Here is a tiny trained network, its code and every weight. The questions are about switching its units off for an input and a class, where a switched-off unit gives its printed mean instead of its output.

import numpy as np


def w(rows, s, z=0):
    codes = np.array(rows[::2]) - 128.0
    scale = np.full(codes.shape[1], s)
    scale[-1] = z or s
    return codes * scale


def norm(h):
    return h / np.sqrt((h * h).mean(-1, keepdims=True) + 1e-5)


def f(y):
    return np.maximum(y, 0)


def log_softmax(a):
    a = a - a.max(-1, keepdims=True)
    return a - np.log(np.exp(a).sum(-1, keepdims=True))


def net(x, mask):
    res = np.array(x, float).reshape(1, 7) / 4 @ E
    u = 0
    for l in range(2):
        y = f(norm(res) @ A[l][:, :-1].T + A[l][:, -1])
        res = res + np.where(mask[u : u + 5], y, B[l][:, -1]) @ B[l][:, :-1]
        u += 5
    return log_softmax(norm(res)[-1] @ U[:, :-1].T + U[:, -1])


A, B = {}, {}
E = w([
[131,128,128,129],'x0',
[126,125,127,125],'x1',
[64,177,254,156],'x2',
[129,128,129,126],'x3',
[80,31,120,175],'x4',
[223,107,166,78],'x5',
[128,129,130,130],'x6',
],0.0059)
A[0] = w([
[108,54,164,155,3],'0.n1',
[141,45,70,141,61],'0.n2',
[45,95,87,169,46],'0.n3',
[161,175,2,109,118],'0.n4',
[126,165,71,168,75],'0.n5',
],0.014,0.0021)
B[0] = w([
[140,16,80,137,170],'0.n1',
[97,239,59,94,202],'0.n2',
[47,121,170,106,202],'0.n3',
[72,1,193,52,254],'0.n4',
[45,130,185,64,171],'0.n5',
],0.0086,0.0088)
A[1] = w([
[92,188,114,254,117],'1.n1',
[122,12,205,233,19],'1.n2',
[19,159,79,60,232],'1.n3',
[82,48,105,109,2],'1.n4',
[191,4,54,104,69],'1.n5',
],0.0088,0.0023)
B[1] = w([
[178,234,57,179,148],'1.n1',
[162,49,116,240,167],'1.n2',
[233,215,76,185,254],'1.n3',
[71,154,143,159,191],'1.n4',
[253,116,102,183,186],'1.n5',
],0.0067,0.009)
U = w([
[75,63,172,54,182],'0',
[200,60,139,59,67],'1',
[51,140,58,104,96],'2',
[177,137,49,114,225],'3',
[136,209,147,168,250],'4',
[164,150,255,116,49],'5',
[72,103,128,223,40],'6',
[174,43,138,189,57],'7',
],0.023,0.0024)

Each question gives the input, the list of numbers given to net, and the class t.
The units are the neurons (one row each of A and B). Each row of codes is followed by its name. A weight is (code - 128) times the scale printed after its matrix; where a second scale follows, it is the last column's (A, B and U).
mask holds one flag per neuron, layer by layer. A switched-off neuron (its flag False) gives its mean, the last column of its row in B, instead of its output. The means were averaged over made-up inputs and are rounded, as every weight is.
A unit's drop is (log p(t) with every unit on - log p(t) with that unit switched off) / (log p(t) with every unit on - log p(t) with every unit switched off).
The circuit of an input: a set's keep is (log p(t) with only the set's units on - log p(t) with every unit switched off) / (log p(t) with every unit on - log p(t) with every unit switched off). Starting from all 10 units, units are removed one at a time, each time the one whose removal leaves the highest keep (on an exact tie, the one counted first), for as long as the keep stays at least 0.8.
units of the circuit, in order: the units of the circuit, biggest drop first
unit that matters most: the unit with the biggest drop
top k neurons: the k neurons with the biggest drops, biggest first
k most important neurons of layer l: the k neurons of layer l with the biggest drops, biggest first
input [5,3,-4,5,4,8,1], class 3: unit that matters most => 0.n2
input [-8,6,-3,-4,8,1,8], class 3: units of the circuit, in order => 0.n2, 1.n3
input [8,4,3,1,2,8,-8], class 7: units of the circuit, in order => 0.n2, 1.n2
input [3,-4,-8,6,7,2,-1], class 3: units of the circuit, in order => 0.n2, 1.n3
input [-4,2,3,-8,-2,-7,-1], class 4: 2 most important neurons of layer 0 => 0.n4, 0.n1
input [8,4,-3,0,3,0,-7], class 2: 3 most important neurons of layer 0 => 0.n2, 0.n3, 0.n4
input [-2,4,0,-2,-4,-3,4], class 0: top 2 neurons => 0.n4, 0.n2
input [5,-3,7,2,8,1,-8], class 7: units of the circuit, in order => 0.n1, 1.n2
input [0,1,-5,6,5,-1,1], class 2: 3 most important neurons of layer 0 => 0.n2, 0.n3, 0.n4
input [1,7,-8,4,3,8,6], class 3: 2 most important neurons of layer 0 => 0.n2, 0.n1
input [2,-1,1,4,5,6,1], class 7: top 2 neurons => 0.n1, 1.n3
input [6,-1,4,0,8,4,-5], class 7: top 2 neurons => 0.n1, 1.n5
input [4,-2,0,-1,-8,-5,7], class 0: top 4 neurons => 0.n4, 0.n2, 1.n5, 0.n5
input [-3,-6,0,8,7,-6,5], class 2: top 4 neurons => 0.n2, 0.n4, 0.n3, 1.n5
input [3,4,2,6,0,-7,-7], class 4: top 3 neurons => 0.n4, 1.n3, 0.n1
input [-6,2,-4,5,0,-1,2], class 0: top neuron => 0.n4
input [-1,-4,0,-3,3,8,6], class 3: 3 most important neurons of layer 0 => 0.n4, 0.n3, 0.n5
input [-6,7,7,-8,1,0,-5], class 6: 2 most important neurons of layer 1 => 1.n5, 1.n3
input [-7,3,8,0,-2,-2,2], class 4: top 2 neurons => 0.n4, 1.n1
input [-7,-4,-5,8,6,8,4], class 3: units of the circuit, in order => 0.n2
